What each symbol does to the items:
vi: q779->q933, q370->q684, q684->q946, q722->q577, q491->q360, q384->q66, q273->q207, q883->q702, q295->q944, q614->q384, q924->q14, q903->q334, q66->q150, q452->q532, q532->q160, q746->q78, q627->q903, q299->q550, q221->q106, q672->q771, q869->q613, q525->q299, q583->q880, q332->q672, q150->q621, q530->q982, q621->q627, q946->q525, q95->q583, q334->q779, q289->q883, q550->q92, q947->q614, q207->q221, q982->q314, q43->q273, q78->q332, q613->q746, q343->q530, q360->q295, q141->q452, q160->q343, q329->q95, q933->q869, q166->q762, q944->q370, q880->q43, q762->q329, q92->q141, q577->q924, q106->q289, q702->q722
se: q779->q221, q370->q66, q684->q150, q722->q160, q384->q329, q273->q525, q883->q452, q295->q614, q614->q762, q924->q530, q903->q273, q66->q95, q452->q869, q532->q613, q746->q702, q14->q982, q627->q43, q299->q903, q221->q550, q672->q924, q869->q289, q525->q627, q583->q370, q332->q577, q150->q583, q530->q332, q621->q880, q946->q621, q95->q944, q334->q207, q771->q14, q289->q141, q314->q771, q550->q334, q947->q166, q207->q299, q982->q672, q43->q946, q78->q722, q613->q883, q343->q78, q360->q947, q141->q933, q160->q746, q329->q295, q933->q106, q166->q491, q944->q384, q880->q684, q762->q360, q92->q779, q577->q343, q106->q92, q702->q532
ne: q779->q903, q370->q295, q684->q944, q722->q883, q384->q947, q273->q880, q883->q106, q295->q491, q924->q722, q903->q621, q66->q614, q452->q92, q532->q141, q746->q869, q14->q577, q627->q150, q299->q946, q221->q273, q672->q78, q869->q779, q525->q684, q583->q329, q332->q746, q150->q384, q530->q160, q621->q66, q946->q370, q95->q762, q334->q627, q771->q332, q289->q221, q314->q530, q550->q525, q207->q43, q982->q343, q43->q583, q78->q613, q613->q933, q343->q532, q141->q550, q160->q452, q329->q166, q933->q334, q944->q360, q880->q95, q92->q299, q577->q702, q106->q207, q702->q289
pu: q779->q92, q370->q583, q684->q880, q722->q78, q491->q166, q384->q944, q273->q903, q883->q613, q295->q329, q614->q295, q924->q672, q903->q299, q66->q370, q452->q883, q532->q702, q746->q160, q14->q771, q627->q525, q299->q207, q221->q779, q672->q982, q869->q452, q525->q273, q583->q150, q332->q530, q150->q684, q530->q924, q621->q946, q946->q43, q95->q66, q334->q550, q771->q314, q289->q869, q550->q221, q947->q360, q207->q334, q982->q14, q43->q627, q78->q343, q613->q532, q343->q577, q360->q762, q141->q289, q160->q722, q329->q384, q933->q141, q166->q947, q944->q95, q880->q621, q762->q614, q92->q106, q577->q332, q106->q933, q702->q746

The rows follow the links: the fewer symbols apart two items are, the more alike their rows tend to be.

Item, then a row for it; each showing differs a little:
q883: 24,25,-18,45,-5,-30,-41,-51,-39,-71,22,33,28,38,-13,18,-46,-31,43,-3,-50,43,-70,-1,1,29,-5,-61,89,-1,18,22,-48,-59,-7,34,20,-33,2,-43,35,5,-55,87,7,-20,-41,-62
q207: 91,27,-46,45,-40,101,-18,8,53,5,32,-44,49,-35,6,-5,23,22,13,21,-15,43,-18,-34,39,-20,28,-8,-6,74,2,-1,-101,-22,-36,13,8,13,-25,-3,27,44,-37,-28,-22,29,75,-45
q614: -38,-5,57,-45,56,-36,12,78,25,21,30,-13,-37,-17,-5,35,21,17,-35,24,71,-82,0,42,5,9,18,41,-69,-73,-20,-19,78,30,13,-11,-25,39,23,59,-23,-39,61,-52,9,-17,24,26
q141: 67,38,-34,59,-18,24,-45,-33,-3,-60,41,7,43,8,-10,18,-25,-16,41,12,-40,52,-73,-13,25,18,10,-55,68,29,15,21,-83,-65,-21,33,21,-19,-8,-32,42,27,-63,55,-5,1,4,-79
q273: 80,18,-46,28,-40,109,-2,23,65,31,21,-56,38,-50,11,-15,43,32,0,18,2,29,9,-33,38,-29,28,11,-39,72,-1,-10,-80,-2,-34,-4,0,24,-25,10,12,40,-21,-60,-21,37,87,-19
q491: -29,10,58,-31,74,-58,-7,76,20,-6,53,1,-34,-9,-12,55,2,8,-21,37,69,-86,-39,52,13,24,16,19,-46,-98,-15,-14,70,4,11,3,-25,33,28,53,-12,-43,46,-23,16,-27,15,-5
q583: 1,-12,10,-31,6,49,32,64,56,66,3,-45,-19,-49,13,-6,51,42,-37,20,53,-42,49,-2,12,-27,17,60,-93,6,-19,-25,23,51,-5,-27,-23,42,-6,47,-28,1,46,-97,-9,23,64,42
q880: 32,-4,-12,-13,-15,83,26,55,66,67,2,-57,1,-54,15,-18,53,41,-28,17,36,-16,48,-18,23,-37,21,47,-84,39,-11,-21,-15,38,-21,-23,-17,39,-11,37,-15,15,26,-98,-20,32,82,28
q933: 74,36,-35,62,-25,37,-42,-27,8,-53,39,-4,46,4,-5,16,-20,-9,39,15,-39,51,-66,-19,27,14,12,-53,60,36,14,16,-94,-66,-27,32,20,-13,-10,-27,46,30,-63,46,-9,1,16,-78
q332: -61,-26,5,-11,-8,-72,8,-73,-81,-26,-58,56,-18,57,-4,-23,-40,-39,13,-51,-45,25,21,0,-50,15,-37,-24,66,-7,13,20,38,5,28,0,10,-47,5,-44,-11,-12,-9,80,15,-17,-97,25
q924: -70,-36,1,-17,-16,-65,17,-79,-76,-11,-74,52,-17,52,0,-34,-37,-37,8,-51,-45,28,40,-4,-57,5,-46,-17,58,1,10,16,42,16,27,-8,12,-45,-1,-44,-16,-13,-4,65,11,-13,-94,41
q314: -62,-44,-15,-20,-39,-24,33,-79,-63,15,-89,35,-17,36,9,-57,-15,-21,-1,-58,-47,42,75,-25,-56,-17,-42,-4,33,35,10,13,31,35,26,-23,9,-43,-7,-43,-25,3,-1,38,4,4,-76,61

Each walk starts at a row. The symbols on each line, taken left to right, move it on to the next item.
Answer with the item's row; about right is enough.
start 38,30,-20,51,-7,-18,-45,-47,-29,-74,27,29,34,36,-10,18,-41,-27,44,3,-50,45,-74,0,9,26,-2,-63,86,7,17,21,-60,-64,-10,33,22,-31,-1,-40,39,13,-58,79,2,-16,-30,-71
ne se se ne vi pu pu 93,35,-47,55,-37,92,-26,-1,46,-13,37,-37,53,-28,1,0,14,15,22,21,-24,48,-33,-30,42,-11,24,-21,9,64,8,5,-107,-36,-32,20,12,9,-21,-12,35,41,-49,-12,-18,23,62,-59
vi pu ne vi pu pu se 87,36,-44,61,-33,68,-37,-14,32,-27,41,-22,51,-15,-2,7,0,6,31,21,-32,52,-52,-25,42,-5,20,-32,30,57,10,9,-105,-56,-33,26,16,0,-20,-19,41,38,-55,13,-15,17,43,-69
start 10,-11,1,-29,0,64,32,60,60,70,1,-51,-9,-49,15,-11,53,42,-35,21,49,-32,51,-6,18,-30,18,54,-96,17,-16,-24,12,45,-11,-27,-20,43,-6,47,-23,4,42,-97,-13,25,73,37
se se vi pu se ne vi ne -36,-7,52,-45,55,-31,18,78,28,33,23,-13,-37,-20,-1,29,20,20,-34,26,74,-82,9,40,9,1,15,48,-73,-70,-20,-22,78,34,12,-14,-28,41,21,58,-29,-36,61,-57,10,-10,24,29
vi se vi se pu vi pu pu vi 56,6,-29,10,-32,101,15,38,69,54,9,-60,20,-56,14,-18,52,36,-17,21,17,8,33,-31,31,-36,25,33,-64,63,-8,-15,-51,16,-27,-15,-4,34,-20,24,-2,33,3,-83,-22,37,87,1
start -60,-23,6,-5,-7,-75,-2,-73,-74,-32,-52,60,-16,56,-6,-15,-44,-39,17,-45,-46,26,10,1,-48,17,-38,-32,74,-13,16,20,35,-4,29,-1,15,-48,8,-47,-2,-13,-12,80,13,-24,-94,16
pu pu ne vi pu vi ne -38,-4,4,6,-1,-76,-13,-69,-76,-53,-25,59,-3,55,-9,-2,-51,-41,21,-34,-47,27,-23,6,-35,28,-29,-46,86,-18,14,23,19,-29,19,16,16,-46,7,-44,10,-10,-26,94,14,-28,-90,-8
se vi ne vi ne ne pu se 86,39,-43,61,-30,57,-39,-18,23,-37,41,-17,52,-10,-5,12,-9,1,34,18,-38,54,-59,-24,38,2,20,-40,41,51,12,12,-100,-56,-31,31,16,-3,-14,-25,39,36,-62,20,-13,11,37,-73
start 85,22,-47,34,-41,107,-7,20,65,26,25,-53,41,-46,11,-8,34,30,5,22,-5,37,-3,-37,41,-27,26,5,-26,73,5,-3,-92,-8,-36,4,5,21,-22,4,20,43,-29,-53,-24,38,83,-30
ne pu ne se ne vi -32,-10,39,-46,44,-13,23,80,33,46,16,-25,-38,-29,3,18,28,27,-38,25,70,-75,29,30,7,-4,11,53,-84,-49,-22,-23,69,41,10,-19,-28,42,13,59,-31,-30,63,-73,3,-5,38,39
se vi vi pu pu pu pu vi 65,10,-34,18,-35,107,11,34,67,50,12,-60,25,-57,15,-15,44,37,-12,22,12,18,24,-32,34,-35,29,28,-56,67,-6,-15,-63,10,-28,-8,-4,31,-20,17,6,33,-6,-74,-22,40,86,-2
start 92,33,-47,60,-33,79,-32,-9,36,-22,42,-29,50,-21,2,4,7,11,29,22,-30,52,-46,-27,42,-8,24,-27,22,64,9,5,-106,-47,-34,24,17,0,-19,-15,33,41,-55,-3,-18,23,50,-64
ne ne se se ne vi pu -7,-14,16,-32,13,35,33,70,55,66,4,-41,-17,-48,10,-4,47,35,-39,17,60,-49,45,6,10,-23,14,59,-94,-7,-15,-26,34,51,-4,-24,-26,41,2,52,-28,-7,50,-95,-6,18,62,44
ne vi se pu vi se vi se ne -35,-14,47,-44,50,-21,23,80,31,38,17,-21,-39,-29,0,24,29,25,-38,21,73,-77,15,33,4,-1,12,48,-76,-59,-17,-23,75,41,9,-16,-29,41,18,62,-26,-33,60,-64,7,-10,30,38
start -7,10,-4,28,1,-63,-29,-59,-59,-68,1,49,10,51,-12,9,-53,-40,34,-16,-51,32,-52,5,-15,30,-17,-58,92,-18,16,25,-14,-45,9,24,23,-44,7,-46,27,-6,-44,100,12,-22,-69,-40
pu se vi pu pu ne se vi -19,7,-2,22,2,-69,-25,-63,-66,-64,-10,53,8,55,-13,6,-50,-39,34,-23,-48,31,-45,2,-23,28,-23,-51,92,-21,16,26,-3,-40,11,22,16,-45,8,-43,16,-8,-36,98,12,-27,-79,-29
vi vi vi se se -68,-29,2,-15,-15,-70,10,-75,-77,-20,-65,50,-16,51,-4,-33,-39,-39,9,-51,-47,29,30,-3,-52,9,-42,-20,62,-6,11,17,43,10,30,-4,11,-49,4,-46,-10,-12,-6,73,15,-13,-96,36
start 90,28,-48,41,-40,101,-11,10,58,14,27,-49,47,-44,9,-8,29,25,10,23,-7,42,-8,-35,43,-24,27,-6,-19,74,4,-5,-93,-16,-37,8,9,18,-26,-1,20,44,-36,-40,-22,35,79,-39
ne pu vi ne ne -23,-16,33,-47,30,12,27,75,43,55,6,-35,-28,-40,7,10,41,33,-38,23,63,-65,39,14,8,-15,14,57,-91,-26,-20,-29,57,48,2,-26,-25,42,6,57,-32,-18,57,-86,2,8,48,42
pu se vi pu pu ne se vi -12,-16,21,-41,22,25,31,72,51,63,5,-39,-24,-41,9,1,45,29,-36,19,62,-54,44,10,10,-16,16,57,-94,-17,-19,-26,46,51,2,-27,-23,42,0,52,-31,-12,58,-87,-2,12,54,41
start 47,32,-22,52,-14,-4,-50,-43,-20,-68,33,25,36,26,-10,16,-36,-25,44,4,-45,47,-76,-7,18,24,4,-57,79,14,17,23,-69,-66,-15,35,25,-26,-5,-36,37,19,-60,72,-2,-11,-21,-71
se pu pu ne pu pu ne 92,31,-51,53,-42,93,-23,3,48,2,35,-41,50,-34,4,-5,18,22,21,20,-20,46,-23,-32,44,-16,26,-15,2,73,7,0,-104,-31,-40,15,12,9,-22,-8,31,43,-44,-23,-19,26,67,-53
se se vi pu se ne vi ne 46,1,-25,5,-28,99,14,44,67,60,6,-61,14,-60,14,-18,52,37,-19,22,27,5,42,-23,28,-37,22,39,-69,57,-6,-19,-41,27,-22,-16,-7,33,-18,27,-7,24,8,-89,-21,36,88,11
start 3,15,-7,33,-1,-52,-36,-60,-55,-71,11,47,16,47,-13,14,-52,-38,39,-12,-46,38,-61,5,-12,32,-16,-59,93,-12,18,25,-25,-50,1,28,21,-39,5,-45,27,0,-47,97,8,-27,-61,-48
pu se se se se se se pu se 57,37,-28,59,-14,10,-49,-37,-10,-64,39,14,40,20,-9,18,-29,-19,42,5,-48,48,-75,-8,22,21,8,-57,75,22,14,22,-79,-65,-18,32,21,-23,-6,-35,40,24,-60,65,-1,-7,-6,-73
vi ne ne vi vi ne ne se vi 71,15,-40,22,-38,110,5,26,68,40,17,-60,30,-54,12,-16,44,37,-4,23,7,27,17,-33,37,-32,26,21,-51,70,-5,-12,-73,4,-33,-4,1,23,-24,14,10,37,-15,-66,-25,38,86,-14
start 40,-1,-20,-4,-24,90,24,51,68,62,4,-57,10,-56,12,-19,55,37,-25,20,31,-7,43,-23,25,-37,23,43,-80,50,-10,-20,-30,30,-21,-20,-10,36,-15,33,-11,21,18,-91,-19,36,81,17
ne se se vi ne vi se pu -25,-13,38,-49,38,-3,30,77,39,53,9,-26,-34,-33,3,10,31,32,-39,21,66,-69,33,23,8,-10,11,56,-87,-41,-19,-24,64,48,8,-22,-25,39,10,56,-31,-25,59,-76,3,0,40,45
se vi vi vi se ne se vi vi 21,-10,-6,-19,-8,75,32,58,62,69,0,-55,-4,-52,16,-15,52,41,-30,17,41,-25,50,-11,20,-33,21,53,-90,27,-17,-22,-2,44,-13,-22,-16,44,-12,39,-22,11,33,-97,-11,30,76,34
